Here is a tiny trained network, its code and every weight. The questions are about switching its units off for an input and a class, where a switched-off unit gives its printed mean instead of its output.

import numpy as np


def w(rows, s, z=0):
    codes = np.array(rows[::2]) - 128.0
    scale = np.full(codes.shape[1], s)
    scale[-1] = z or s
    return codes * scale


def f(y):
    return np.maximum(y, 0)


def log_softmax(a):
    a = a - a.max(-1, keepdims=True)
    return a - np.log(np.exp(a).sum(-1, keepdims=True))


def net(x, mask):
    res = np.array(x, float).reshape(1, 3) / 4 @ E
    y = f(res @ A[0][:, :-1].T + A[0][:, -1])
    res = res + np.where(mask, y, B[0][:, -1]) @ B[0][:, :-1]
    return log_softmax(res[-1] @ U[:, :-1].T + U[:, -1])


A, B = {}, {}
E = w([
[173,220,252,252,226,31,194],'x0',
[16,116,169,161,9,14,72],'x1',
[191,2,197,58,130,82,213],'x2',
],0.0089)
A[0] = w([
[106,133,113,98,108,84,116,100],'neuron 1',
[70,198,93,191,128,185,92,94],'neuron 2',
[135,60,159,100,108,140,134,107],'neuron 3',
[60,82,101,173,22,10,54,95],'neuron 4',
[182,131,20,108,211,209,175,81],'neuron 5',
[100,83,19,39,63,172,118,75],'neuron 6',
[93,200,46,146,103,179,80,95],'neuron 7',
[142,86,113,98,148,88,92,245],'neuron 8',
[155,131,100,134,123,101,119,99],'neuron 9',
[146,53,170,65,87,123,214,60],'neuron 10',
],0.012)
B[0] = w([
[93,136,91,81,133,102,97,150],'neuron 1',
[92,85,159,183,146,181,133,193],'neuron 2',
[107,101,129,172,122,145,104,171],'neuron 3',
[184,116,40,50,176,100,145,248],'neuron 4',
[185,100,30,77,137,46,75,202],'neuron 5',
[156,188,193,154,187,103,255,226],'neuron 6',
[106,54,92,205,142,165,119,193],'neuron 7',
[208,106,133,181,65,219,157,205],'neuron 8',
[73,138,132,143,115,140,93,128],'neuron 9',
[26,39,131,177,188,166,99,193],'neuron 10',
],0.012,0.019)
U = w([
[153,60,49,63,163,108,91,121],'0',
[78,6,116,191,147,180,102,90],'1',
[153,168,175,190,198,71,196,149],'2',
[186,121,96,143,28,224,118,248],'3',
[103,142,169,103,94,133,75,98],'4',
[107,180,125,96,98,89,68,102],'5',
[91,187,159,78,114,104,92,99],'6',
],0.012,0.018)

Each question gives the input, the list of numbers given to net, and the class t.
The units are the neurons (one row each of A and B). Each row of codes is followed by its name. A weight is (code - 128) times the scale printed after its matrix; where a second scale follows, it is the last column's (A, B and U).
mask holds one flag per neuron, in row order. A switched-off neuron (its flag False) gives its mean, the last column of its row in B, instead of its output. The means were averaged over made-up inputs and are rounded, as every weight is.
A unit's drop is (log p(t) with every unit on - log p(t) with that unit switched off) / (log p(t) with every unit on - log p(t) with every unit switched off).
The circuit of an input: a set's keep is (log p(t) with only the set's units on - log p(t) with every unit switched off) / (log p(t) with every unit on - log p(t) with every unit switched off). Starting from all 10 units, units are removed one at a time, each time the one whose removal leaves the highest keep (on an exact tie, the one counted first), for as long as the keep stays at least 0.8.
circuit, biggest first: the units of the circuit, biggest drop first
unit that matters most: the unit with the biggest drop
top k neurons: the k neurons with the biggest drops, biggest first
drop of u: that unit's drop, to one decimal
input [-2,3,0], class 3: unit that matters most -> neuron 5
input [-8,7,2], class 2: top 2 neurons -> [neuron 6; neuron 5]
input [-5,-1,-4], class 2: top 3 neurons -> [neuron 6; neuron 10; neuron 3]
input [2,-6,-6], class 0: top 2 neurons -> [neuron 5; neuron 10]
input [3,-3,2], class 3: circuit, biggest first -> [neuron 6; neuron 4; neuron 10]
input [-7,0,7], class 1: top 2 neurons -> [neuron 10; neuron 3]
input [-8,0,-8], class 1: top 2 neurons -> [neuron 7; neuron 2]
input [3,3,-3], class 3: top 4 neurons -> [neuron 6; neuron 10; neuron 5; neuron 7]
input [6,6,1], class 0: top 2 neurons -> [neuron 6; neuron 4]
input [0,-1,-3], class 3: top 2 neurons -> [neuron 10; neuron 6]
input [-1,1,-3], class 3: top 2 neurons -> [neuron 10; neuron 3]
input [8,4,-8], class 1: top 2 neurons -> [neuron 6; neuron 2]
input [5,-5,-1], class 0: top 2 neurons -> [neuron 6; neuron 5]
input [5,0,-5], class 1: circuit, biggest first -> [neuron 6]
input [6,6,8], class 1: top 3 neurons -> [neuron 10; neuron 6; neuron 5]
input [3,-7,-7], class 0: top 3 neurons -> [neuron 5; neuron 10; neuron 8]
input [6,-1,7], class 1: top 2 neurons -> [neuron 6; neuron 10]
input [3,-5,-5], class 0: drop of neuron 10 -> 1.1
input [-5,-4,-1], class 2: drop of neuron 6 -> 1.4
input [-5,-5,-6], class 1: unit that matters most -> neuron 7
input [-8,1,-2], class 2: drop of neuron 6 -> 1.2
input [-8,-5,-1], class 2: drop of neuron 6 -> 1.7
